Here is a tiny trained network, its code and every weight. The questions are about switching its units off for an input and a target symbol, where a switched-off unit gives its printed mean instead of its output.

import numpy as np


def w(rows, s, z=0):
    codes = np.array(rows[::2]) - 128.0
    scale = np.full(codes.shape[1], s)
    scale[-1] = z or s
    return codes * scale


def f(y):
    return y / 2 * (1 + np.tanh(0.7978845608 * (y + 0.044715 * y**3)))


def softmax(a):
    e = np.exp(a - a.max(-1, keepdims=True))
    return e / e.sum(-1, keepdims=True)


def log_softmax(a):
    a = a - a.max(-1, keepdims=True)
    return a - np.log(np.exp(a).sum(-1, keepdims=True))


def net(x, mask):
    ids = ['ΠΦΨαηθλτω'.index(c) for c in x.split()]
    T = len(ids)
    res = E[ids] + P[:T]
    r = res
    for j in range(2):
        rows = slice(4 * j, 4 * j + 4)
        q, k, v = (r @ M[0][rows].T for M in (Q, K, V))
        z = softmax(np.where(np.tri(T) > 0, q @ k.T / 4**0.5, -1e9)) @ v
        o = O[0][rows]
        res = res + np.where(mask[j], z, o[:, -1]) @ o[:, :-1]
    y = f(res @ A[0][:, :-1].T + A[0][:, -1])
    res = res + np.where(mask[2:18], y, B[0][:, -1]) @ B[0][:, :-1]
    return log_softmax(res[-1] @ U[:, :-1].T + U[:, -1])


Q, K, V, O, A, B = {}, {}, {}, {}, {}, {}
E = w([
[114,185,115],'Π',
[116,93,137],'Φ',
[53,105,143],'Ψ',
[192,81,140],'α',
[253,163,109],'η',
[175,187,66],'θ',
[2,137,48],'λ',
[198,74,137],'τ',
[114,12,160],'ω',
],0.0099)
P = w([
[130,97,4],'0',
[114,143,145],'1',
[156,96,103],'2',
[124,150,173],'3',
[157,101,92],'4',
[132,157,194],'5',
[164,99,79],'6',
],0.015)
Q[0] = w([
[124,99,2],'head 0',
[102,144,213],'head 0',
[118,182,232],'head 0',
[150,205,238],'head 0',
[178,163,139],'head 1',
[66,136,108],'head 1',
[193,163,145],'head 1',
[83,109,74],'head 1',
],0.014)
K[0] = w([
[112,117,5],'head 0',
[121,128,192],'head 0',
[125,153,213],'head 0',
[144,181,225],'head 0',
[102,158,159],'head 1',
[137,95,80],'head 1',
[102,165,159],'head 1',
[159,99,64],'head 1',
],0.018)
V[0] = w([
[248,166,97],'head 0',
[115,238,75],'head 0',
[244,244,127],'head 0',
[245,21,155],'head 0',
[120,131,164],'head 1',
[94,97,117],'head 1',
[134,70,90],'head 1',
[100,168,117],'head 1',
],0.011)
O[0] = w([
[241,156,107,120],'head 0',
[121,254,53,146],'head 0',
[221,203,143,3],'head 0',
[243,27,150,125],'head 0',
[75,152,104,73],'head 1',
[154,139,112,167],'head 1',
[190,158,160,224],'head 1',
[134,106,105,117],'head 1',
],0.0099,0.0046)
A[0] = w([
[200,63,161,163],'neuron 0',
[191,163,179,64],'neuron 1',
[78,179,68,234],'neuron 2',
[189,198,174,54],'neuron 3',
[108,143,39,232],'neuron 4',
[117,101,31,219],'neuron 5',
[47,156,57,192],'neuron 6',
[48,130,94,213],'neuron 7',
[51,190,190,67],'neuron 8',
[186,191,165,50],'neuron 9',
[91,82,253,48],'neuron 10',
[206,176,82,235],'neuron 11',
[30,214,165,24],'neuron 12',
[171,85,1,144],'neuron 13',
[110,65,215,66],'neuron 14',
[199,176,127,2],'neuron 15',
],0.0067,0.0066)
B[0] = w([
[169,96,46,242],'neuron 0',
[98,62,86,153],'neuron 1',
[170,125,183,248],'neuron 2',
[58,127,64,157],'neuron 3',
[112,156,198,225],'neuron 4',
[92,115,171,225],'neuron 5',
[151,92,160,254],'neuron 6',
[115,93,167,250],'neuron 7',
[63,220,38,174],'neuron 8',
[56,135,59,152],'neuron 9',
[74,128,78,167],'neuron 10',
[177,165,158,246],'neuron 11',
[128,177,2,186],'neuron 12',
[80,170,126,215],'neuron 13',
[100,99,44,168],'neuron 14',
[55,112,95,151],'neuron 15',
],0.0073,0.0078)
U = w([
[118,221,93,56],'Π',
[106,83,249,198],'Φ',
[26,148,46,79],'Ψ',
[189,105,121,125],'α',
[124,154,1,40],'η',
[184,192,234,169],'θ',
[125,136,133,223],'λ',
[176,101,129,166],'τ',
[89,64,39,3],'ω',
],0.0066,0.0042)

Each question gives the input, a string of symbols that net reads in full, and the target symbol t.
The units are the heads (4 rows each of Q, K, V and O) and the neurons (one row each of A and B). Each row of codes is followed by its name. A weight is (code - 128) times the scale printed after its matrix; where a second scale follows, it is the last column's (O, A, B and U).
mask holds one flag per unit, heads first, then neurons. A switched-off unit (its flag False) gives its mean, the last column of its rows in O or B, instead of its output. The means were averaged over made-up inputs and are rounded, as every weight is.
A unit's drop is (log p(t) with every unit on - log p(t) with that unit switched off) / (log p(t) with every unit on - log p(t) with every unit switched off).
The circuit of an input: a set's keep is (log p(t) with only the set's units on - log p(t) with every unit switched off) / (log p(t) with every unit on - log p(t) with every unit switched off). Starting from the 12 units with the biggest drops (on a tie, the unit counted first), units are removed one at a time, each time the one whose removal leaves the highest keep (on an exact tie, the one counted first), for as long as the keep stays at least 0.8.
units of the circuit, in order: the units of the circuit, biggest drop first
unit that matters most: the unit with the biggest drop
k most important neurons: the k neurons with the biggest drops, biggest first
heads that matter: for each layer, one digit per head in row order, 1 if its drop is at least 0.15 and else 0, layers parted by /
drop when u is switched off: that unit's drop, to one decimal
input λ Φ Ψ Π Ψ Ψ Π, target Ψ: units of the circuit, in order : [head 0]
input θ θ α, target Π: heads that matter : 10
input τ τ ω, target α: units of the circuit, in order : [head 0; neuron 0]
input ω Ψ Π τ Π, target ω: units of the circuit, in order : [head 0; neuron 14; neuron 0]
input η Ψ Π Π ω τ θ, target η: heads that matter : 10
input Ψ Π Π, target Φ: heads that matter : 10
input α Ψ η ω, target ω: units of the circuit, in order : [head 0; neuron 14; neuron 10]
input λ τ Φ, target Ψ: 2 most important neurons : [neuron 12; neuron 8]
input θ Ψ Ψ Φ Ψ Ψ τ, target Π: heads that matter : 10
input Π λ η, target θ: heads that matter : 10
input λ α λ τ α, target Ψ: 3 most important neurons : [neuron 12; neuron 8; neuron 11]
input Π Φ Π Π, target Π: 2 most important neurons : [neuron 12; neuron 8]
input τ Ψ Π, target α: drop when head 0 is switched off : 1.1
input Π Ψ η Ψ η, target θ: drop when neuron 4 is switched off : 0.1
input λ Ψ θ Π η Π τ, target Ψ: unit that matters most : head 0
input Π Π θ Π θ Π Φ, target θ: drop when neuron 8 is switched off : 0.0
